Below is a small trained network, with its code and all its weights. Each question gives an input and a target symbol and asks what happens when units are switched off, that is, made to give their printed mean instead of their output.

import numpy as np


def w(rows, s, z=0):
    codes = np.array(rows[::2]) - 128.0
    scale = np.full(codes.shape[1], s)
    scale[-1] = z or s
    return codes * scale


def f(y):
    return np.maximum(y, 0)


def softmax(a):
    e = np.exp(a - a.max(-1, keepdims=True))
    return e / e.sum(-1, keepdims=True)


def log_softmax(a):
    a = a - a.max(-1, keepdims=True)
    return a - np.log(np.exp(a).sum(-1, keepdims=True))


def net(x, mask):
    ids = ['ΓΛΞαβεθμπσφψω'.index(c) for c in x.split()]
    T = len(ids)
    res = E[ids] + P[:T]
    u = 0
    for l in range(2):
        r = res
        for j in range(3):
            rows = slice(2 * j, 2 * j + 2)
            q, k, v = (r @ M[l][rows].T for M in (Q, K, V))
            z = softmax(np.where(np.tri(T) > 0, q @ k.T / 2**0.5, -1e9)) @ v
            o = O[l][rows]
            res = res + np.where(mask[u + j], z, o[:, -1]) @ o[:, :-1]
        u += 3
        y = f(res @ A[l][:, :-1].T + A[l][:, -1])
        res = res + np.where(mask[u : u + 8], y, B[l][:, -1]) @ B[l][:, :-1]
        u += 8
    return log_softmax(res[-1] @ U[:, :-1].T + U[:, -1])


Q, K, V, O, A, B = {}, {}, {}, {}, {}, {}
E = w([
[204,254,142,102,190,86,211,122],'Γ',
[171,164,91,61,212,135,202,50],'Λ',
[99,123,25,186,169,150,93,25],'Ξ',
[121,79,96,79,206,222,111,79],'α',
[90,68,81,235,124,226,111,116],'β',
[150,89,148,156,142,212,169,143],'ε',
[155,43,209,106,134,119,195,146],'θ',
[173,142,208,98,172,182,228,160],'μ',
[102,121,185,222,81,90,223,213],'π',
[32,87,169,152,156,42,197,98],'σ',
[41,30,194,97,191,132,137,85],'φ',
[33,21,195,191,113,148,121,170],'ψ',
[36,217,161,207,155,175,228,178],'ω',
],0.0053)
P = w([
[184,131,77,100,81,94,81,132],'0',
[180,107,80,147,151,109,126,136],'1',
[163,94,146,196,139,150,167,45],'2',
[157,61,103,205,207,123,171,133],'3',
[90,173,190,110,69,156,91,82],'4',
[93,124,126,130,178,119,110,191],'5',
[68,113,202,190,174,171,176,95],'6',
[46,101,154,183,254,128,146,220],'7',
[25,173,241,133,88,187,108,81],'8',
],0.0067)
Q[0] = w([
[147,102,167,158,165,176,162,74],'0.h1',
[183,126,161,110,117,204,132,127],'0.h1',
[223,112,237,48,145,134,213,70],'0.h2',
[237,181,84,88,116,45,96,82],'0.h2',
[113,254,121,146,223,78,51,120],'0.h3',
[44,138,233,185,178,132,55,209],'0.h3',
],0.012)
K[0] = w([
[164,82,185,89,48,152,102,190],'0.h1',
[85,76,105,74,72,102,146,159],'0.h1',
[7,114,13,179,80,156,98,115],'0.h2',
[104,95,124,224,145,128,170,113],'0.h2',
[209,76,150,199,112,127,64,90],'0.h3',
[227,141,141,82,112,176,114,76],'0.h3',
],0.014)
V[0] = w([
[150,99,168,174,193,101,127,167],'0.h1',
[115,150,113,136,98,95,61,180],'0.h1',
[172,145,222,188,206,148,96,143],'0.h2',
[163,170,149,187,255,195,94,251],'0.h2',
[92,128,128,84,123,173,209,60],'0.h3',
[91,70,69,64,92,216,248,189],'0.h3',
],0.002)
O[0] = w([
[164,158,192,151,197,245,105,51,220],'0.h1',
[81,64,84,165,134,122,166,178,2],'0.h1',
[100,90,171,121,3,122,219,115,149],'0.h2',
[30,108,155,214,99,62,102,207,147],'0.h2',
[9,157,156,67,164,129,135,179,198],'0.h3',
[84,69,207,164,221,99,2,173,221],'0.h3',
],0.00073,0.00041)
A[0] = w([
[150,162,77,105,84,90,119,77,56],'0.n1',
[130,146,81,153,111,80,52,115,58],'0.n2',
[119,62,199,148,35,115,164,196,133],'0.n3',
[140,156,122,117,112,91,95,161,94],'0.n4',
[152,78,211,181,65,71,120,189,87],'0.n5',
[192,254,168,130,144,44,159,146,3],'0.n6',
[149,107,147,114,120,90,98,149,42],'0.n7',
[149,171,90,82,223,157,88,62,103],'0.n8',
],0.0088,0.0048)
B[0] = w([
[113,164,87,86,122,112,154,158,130],'0.n1',
[101,122,81,137,111,136,160,97,130],'0.n2',
[143,174,118,133,180,138,102,73,251],'0.n3',
[97,120,112,95,167,143,123,130,128],'0.n4',
[105,158,71,93,175,144,133,96,174],'0.n5',
[142,70,39,115,158,247,101,84,136],'0.n6',
[144,135,150,147,125,97,116,145,128],'0.n7',
[91,89,115,127,72,124,225,130,177],'0.n8',
],0.012,0.0026)
Q[1] = w([
[135,71,59,145,222,78,162,229],'1.h1',
[120,141,72,70,105,76,77,198],'1.h1',
[126,108,191,195,161,166,188,61],'1.h2',
[141,76,55,143,221,85,143,228],'1.h2',
[136,70,104,189,220,113,178,160],'1.h3',
[116,143,198,166,97,191,160,5],'1.h3',
],0.035)
K[1] = w([
[169,155,25,58,38,83,64,166],'1.h1',
[203,85,65,176,84,120,199,96],'1.h1',
[28,190,195,86,151,110,85,186],'1.h2',
[172,146,26,43,42,89,52,176],'1.h2',
[108,176,86,44,74,86,45,181],'1.h3',
[1,144,221,153,200,162,119,138],'1.h3',
],0.031)
V[1] = w([
[177,140,133,179,174,128,32,112],'1.h1',
[101,83,116,197,75,208,74,168],'1.h1',
[200,112,188,65,198,124,93,109],'1.h2',
[195,188,179,139,93,166,189,208],'1.h2',
[124,10,215,91,97,117,109,146],'1.h3',
[114,156,162,182,118,5,118,115],'1.h3',
],0.03)
O[1] = w([
[126,63,152,223,175,175,77,138,142],'1.h1',
[165,49,97,166,166,89,115,250,25],'1.h1',
[191,80,112,87,146,232,159,96,182],'1.h2',
[93,112,189,27,63,150,28,119,29],'1.h2',
[80,117,175,67,255,125,187,133,2],'1.h3',
[201,118,234,155,115,47,125,84,26],'1.h3',
],0.013,0.0055)
A[1] = w([
[75,44,142,128,102,108,84,110,80],'1.n1',
[105,48,163,72,254,92,161,124,92],'1.n2',
[135,58,202,9,83,172,102,158,47],'1.n3',
[178,76,136,20,101,85,72,195,111],'1.n4',
[167,25,135,128,155,37,120,237,1],'1.n5',
[95,110,104,39,165,77,147,184,45],'1.n6',
[144,45,108,76,188,149,52,218,187],'1.n7',
[79,68,185,106,93,44,49,111,56],'1.n8',
],0.0093,0.006)
B[1] = w([
[160,200,135,136,165,146,150,160,172],'1.n1',
[218,173,88,82,3,140,119,172,184],'1.n2',
[196,136,58,130,202,17,54,137,222],'1.n3',
[82,96,182,167,153,199,188,111,174],'1.n4',
[26,224,113,165,163,176,40,1,162],'1.n5',
[83,128,170,168,220,129,159,107,182],'1.n6',
[87,34,187,79,52,55,175,131,245],'1.n7',
[118,183,183,103,210,173,113,208,178],'1.n8',
],0.0095,0.011)
U = w([
[86,154,41,95,103,160,118,158,46],'Γ',
[80,194,106,41,93,120,143,99,65],'Λ',
[99,180,68,120,112,61,146,158,84],'Ξ',
[55,175,71,72,196,115,201,152,101],'α',
[56,158,92,116,135,122,116,99,83],'β',
[86,68,126,81,72,109,153,162,253],'ε',
[96,139,129,66,153,254,148,51,114],'θ',
[144,151,60,67,161,95,76,112,186],'μ',
[147,153,116,143,49,138,85,106,73],'π',
[145,166,196,122,159,49,191,56,190],'σ',
[178,168,90,74,114,137,185,177,115],'φ',
[148,101,69,188,184,129,138,171,115],'ψ',
[103,200,148,110,133,151,99,183,178],'ω',
],0.0034,0.005)

Each question gives the input, a string of symbols that net reads in full, and the target symbol t.
The units are the heads (2 rows each of Q, K, V and O) and the neurons (one row each of A and B). Each row of codes is followed by its name. A weight is (code - 128) times the scale printed after its matrix; where a second scale follows, it is the last column's (O, A, B and U).
mask holds one flag per unit, layer by layer, with each layer's heads first. A switched-off unit (its flag False) gives its mean, the last column of its rows in O or B, instead of its output. The means were averaged over made-up inputs and are rounded, as every weight is.
A unit's drop is (log p(t) with every unit on - log p(t) with that unit switched off) / (log p(t) with every unit on - log p(t) with every unit switched off).
The circuit of an input: a set's keep is (log p(t) with only the set's units on - log p(t) with every unit switched off) / (log p(t) with every unit on - log p(t) with every unit switched off). Starting from the 12 units with the biggest drops (on a tie, the unit counted first), units are removed one at a time, each time the one whose removal leaves the highest keep (on an exact tie, the one counted first), for as long as the keep stays at least 0.8.
circuit, biggest first: the units of the circuit, biggest drop first
top k neurons: the k neurons with the biggest drops, biggest first
k most important neurons of layer l: the k neurons of layer l with the biggest drops, biggest first
heads that matter: for each layer, one digit per head in row order, 1 if its drop is at least 0.15 and else 0, layers parted by /
input θ ε θ Γ μ α ε, target μ: top neuron => 1.n3
input μ ε ψ θ σ ψ α, target ψ: circuit, biggest first => 0.n3; 1.h2; 1.h1
input θ θ σ Λ σ ε Ξ, target σ: heads that matter => 000 / 001
input φ ε ε β μ Ξ ε ψ, target φ: heads that matter => 000 / 011
input ε θ ε α φ, target φ: circuit, biggest first => 1.n2; 1.h3; 1.h2
input β Ξ θ θ θ π θ θ, target β: circuit, biggest first => 1.n5; 1.h1; 1.h2
input Γ Γ Ξ θ φ ε π ω, target Γ: heads that matter => 000 / 001
input Λ β σ θ φ ε ε, target φ: circuit, biggest first => 1.n2; 1.h3; 1.h2
input μ β ε ε ε α, target μ: circuit, biggest first => 1.n3; 1.h2
input Ξ Λ Ξ Ξ π Λ ε, target π: circuit, biggest first => 1.h3; 0.n3; 0.n5
input Ξ Ξ ω θ α ε, target Ξ: top 2 neurons => 0.n8; 0.n2
input ψ σ θ ε, target ψ: circuit, biggest first => 1.h2; 1.h1
input θ ε Λ Γ Λ Ξ, target θ: circuit, biggest first => 1.h2; 1.h1; 1.n3; 0.n3
input σ α α Λ Ξ, target α: heads that matter => 000 / 101
input σ β σ θ α, target σ: circuit, biggest first => 1.h3
input ε ψ β ε ε α ω, target ω: circuit, biggest first => 1.h2; 1.n8; 1.h3
input Γ ω π Ξ θ Ξ π, target π: circuit, biggest first => 0.n3; 1.h3; 0.n5
input π θ Ξ ε ε β θ μ, target π: circuit, biggest first => 1.h3; 0.n5; 0.n3
input α Ξ β, target β: top 2 neurons => 1.n5; 0.n8
input ε α Λ ε β ε α ε, target ε: top 2 neurons => 1.n7; 0.n8
input Ξ π π, target π: top 2 neurons => 0.n5; 0.n3
input ε Ξ ε θ μ θ, target ε: most important neuron of layer 1 => 1.n7
input ψ ω β θ ε α θ θ, target ψ: top 2 neurons => 0.n5; 0.n3
input β μ α μ Λ Ξ α, target α: top 3 neurons => 0.n8; 1.n6; 0.n3
input ψ ε π ω φ α θ σ, target ψ: 2 most important neurons of layer 0 => 0.n5; 0.n3
input ε θ θ Ξ ε Γ α θ ε, target θ: 2 most important neurons of layer 0 => 0.n3; 0.n8
